Here is a tiny trained network, its code and every weight. The questions are about switching its units off for an input and a class, where a switched-off unit gives its printed mean instead of its output.

import numpy as np


def w(rows, s, z=0):
    codes = np.array(rows[::2]) - 128.0
    scale = np.full(codes.shape[1], s)
    scale[-1] = z or s
    return codes * scale


def f(y):
    return y / 2 * (1 + np.tanh(0.7978845608 * (y + 0.044715 * y**3)))


def log_softmax(a):
    a = a - a.max(-1, keepdims=True)
    return a - np.log(np.exp(a).sum(-1, keepdims=True))


def net(x, mask):
    res = np.array(x, float).reshape(1, 5) / 4 @ E
    y = f(res @ A[0][:, :-1].T + A[0][:, -1])
    res = res + np.where(mask, y, B[0][:, -1]) @ B[0][:, :-1]
    return log_softmax(res[-1] @ U[:, :-1].T + U[:, -1])


A, B = {}, {}
E = w([
[147,68,48,152,111,129,228,128,104],'x0',
[125,77,70,87,101,43,65,72,144],'x1',
[113,224,51,107,127,118,129,113,61],'x2',
[187,172,99,166,7,65,121,142,152],'x3',
[85,125,136,206,130,171,95,73,126],'x4',
],0.012)
A[0] = w([
[121,157,173,134,120,137,85,134,143,86],'n1',
[123,163,169,92,116,143,95,132,133,70],'n2',
[119,200,176,141,143,139,73,165,119,121],'n3',
[105,143,191,161,107,137,165,132,75,126],'n4',
[88,194,120,95,102,165,166,94,100,117],'n5',
[74,102,96,102,156,108,128,84,169,117],'n6',
[63,105,124,105,178,132,158,150,119,95],'n7',
[81,74,110,106,158,174,133,149,92,110],'n8',
[102,177,96,88,150,98,121,107,77,110],'n9',
[146,148,176,186,150,134,136,158,79,134],'n10',
[123,176,96,137,132,132,146,116,93,89],'n11',
[186,130,141,26,160,102,146,214,126,153],'n12',
[122,158,161,175,143,156,194,174,106,46],'n13',
[153,141,146,237,99,92,100,127,117,164],'n14',
[133,125,80,173,108,112,149,138,154,94],'n15',
[83,94,162,150,117,121,153,165,186,126],'n16',
[102,94,84,153,106,170,203,104,122,124],'n17',
[98,164,88,102,137,125,142,133,69,148],'n18',
[156,88,143,129,124,145,99,140,170,103],'n19',
[101,138,105,213,151,120,99,64,147,212],'n20',
[71,107,106,249,147,164,93,89,102,113],'n21',
[129,122,171,211,149,172,103,62,121,253],'n22',
[131,147,127,133,39,108,151,186,129,125],'n23',
[115,59,103,111,114,71,84,85,92,111],'n24',
[114,60,180,105,143,160,116,111,107,102],'n25',
[195,153,121,153,85,133,122,157,160,85],'n26',
[142,80,159,133,151,126,132,141,166,82],'n27',
[116,135,163,92,117,130,69,113,127,124],'n28',
[133,66,185,149,119,106,158,159,155,107],'n29',
[168,170,166,190,152,161,166,224,108,79],'n30',
[131,89,98,116,113,113,185,168,86,154],'n31',
[64,139,100,92,189,145,137,135,135,141],'n32',
[119,176,143,99,143,103,79,139,151,140],'n33',
],0.013,0.0042)
B[0] = w([
[110,73,109,115,186,187,100,167,152,183],'n1',
[99,92,91,152,198,184,105,110,201,177],'n2',
[96,69,93,132,164,130,140,135,184,219],'n3',
[155,77,103,106,131,70,141,134,54,183],'n4',
[201,116,99,163,57,146,205,56,123,193],'n5',
[103,122,107,152,119,75,85,157,81,189],'n6',
[89,199,164,189,152,97,71,109,107,205],'n7',
[71,193,150,212,165,88,55,121,149,212],'n8',
[164,121,98,184,39,162,178,70,121,214],'n9',
[168,103,80,115,129,71,125,160,87,193],'n10',
[89,144,82,167,103,228,137,101,128,178],'n11',
[46,182,214,36,119,118,239,190,106,246],'n12',
[168,86,68,85,92,95,31,153,75,211],'n13',
[22,181,167,181,132,130,119,155,113,210],'n14',
[81,154,131,129,172,113,71,133,170,177],'n15',
[133,112,81,149,86,172,180,87,148,189],'n16',
[85,94,58,112,219,200,91,183,254,207],'n17',
[122,118,111,165,79,167,172,101,148,204],'n18',
[172,96,109,127,67,158,176,75,102,177],'n19',
[93,135,126,55,104,67,232,167,109,217],'n20',
[59,169,178,31,122,146,201,169,101,230],'n21',
[120,129,141,137,127,81,193,142,142,242],'n22',
[23,166,151,191,159,121,97,124,104,219],'n23',
[194,32,32,101,102,76,91,204,47,234],'n24',
[104,118,147,156,88,107,119,106,120,206],'n25',
[59,178,146,206,139,117,62,124,116,198],'n26',
[150,135,131,168,53,177,140,48,110,185],'n27',
[97,95,61,143,146,125,128,128,138,198],'n28',
[132,119,112,179,75,191,202,65,158,207],'n29',
[193,56,54,99,80,55,71,154,67,234],'n30',
[72,115,116,118,213,155,151,130,143,201],'n31',
[67,144,171,222,92,71,95,120,107,218],'n32',
[96,100,72,119,135,150,143,158,199,205],'n33',
],0.0073,0.012)
U = w([
[153,49,51,85,82,53,62,148,69,157],'0',
[135,102,93,173,29,209,178,25,141,143],'1',
[81,72,50,101,255,191,113,145,227,132],'2',
[65,169,172,203,127,80,53,113,110,80],'3',
[73,154,161,22,107,117,210,170,113,173],'4',
[151,133,126,120,140,78,186,172,145,253],'5',
[204,136,120,136,184,144,81,92,158,65],'6',
[153,141,132,70,134,175,81,92,136,49],'7',
],0.0095,0.0043)

Each question gives the input, the list of numbers given to net, and the class t.
The units are the neurons (one row each of A and B). Each row of codes is followed by its name. A weight is (code - 128) times the scale printed after its matrix; where a second scale follows, it is the last column's (A, B and U).
mask holds one flag per neuron, in row order. A switched-off neuron (its flag False) gives its mean, the last column of its row in B, instead of its output. The means were averaged over made-up inputs and are rounded, as every weight is.
A unit's drop is (log p(t) with every unit on - log p(t) with that unit switched off) / (log p(t) with every unit on - log p(t) with every unit switched off).
The circuit of an input: a set's keep is (log p(t) with only the set's units on - log p(t) with every unit switched off) / (log p(t) with every unit on - log p(t) with every unit switched off). Starting from the 12 units with the biggest drops (on a tie, the unit counted first), units are removed one at a time, each time the one whose removal leaves the highest keep (on an exact tie, the one counted first), for as long as the keep stays at least 0.8.
circuit, biggest first: the units of the circuit, biggest drop first
unit that matters most: the unit with the biggest drop
k most important neurons: the k neurons with the biggest drops, biggest first
drop of u: that unit's drop, to one decimal
input [5,-5,-1,-5,3], class 0: 4 most important neurons => n13, n30, n4, n10
input [-6,-1,-1,-7,-6], class 3: circuit, biggest first => n32
input [2,-5,-6,-8,0], class 3: 2 most important neurons => n8, n7
input [-1,7,-3,-4,6], class 0: 3 most important neurons => n24, n12, n6
input [2,7,7,8,-8], class 3: 2 most important neurons => n23, n26
input [-1,3,6,-4,7], class 4: 3 most important neurons => n21, n20, n29
input [5,-6,-3,-7,3], class 3: 3 most important neurons => n8, n7, n24
input [0,3,-4,-5,6], class 4: 2 most important neurons => n21, n20
input [6,-1,1,-8,6], class 3: 2 most important neurons => n8, n32
input [-7,6,-8,5,0], class 1: 2 most important neurons => n19, n29
input [-6,-7,-8,-1,2], class 1: 2 most important neurons => n29, n16
input [-5,-1,1,-6,-1], class 3: 2 most important neurons => n32, n17
input [6,5,4,-4,-4], class 2: 4 most important neurons => n31, n17, n30, n13
input [2,5,-2,-5,6], class 4: unit that matters most => n21
input [5,4,-8,-7,3], class 1: drop of n29 => 0.2
input [0,-4,-7,7,8], class 4: drop of n10 => 0.0
input [-3,-4,6,1,2], class 1: drop of n5 => 0.1
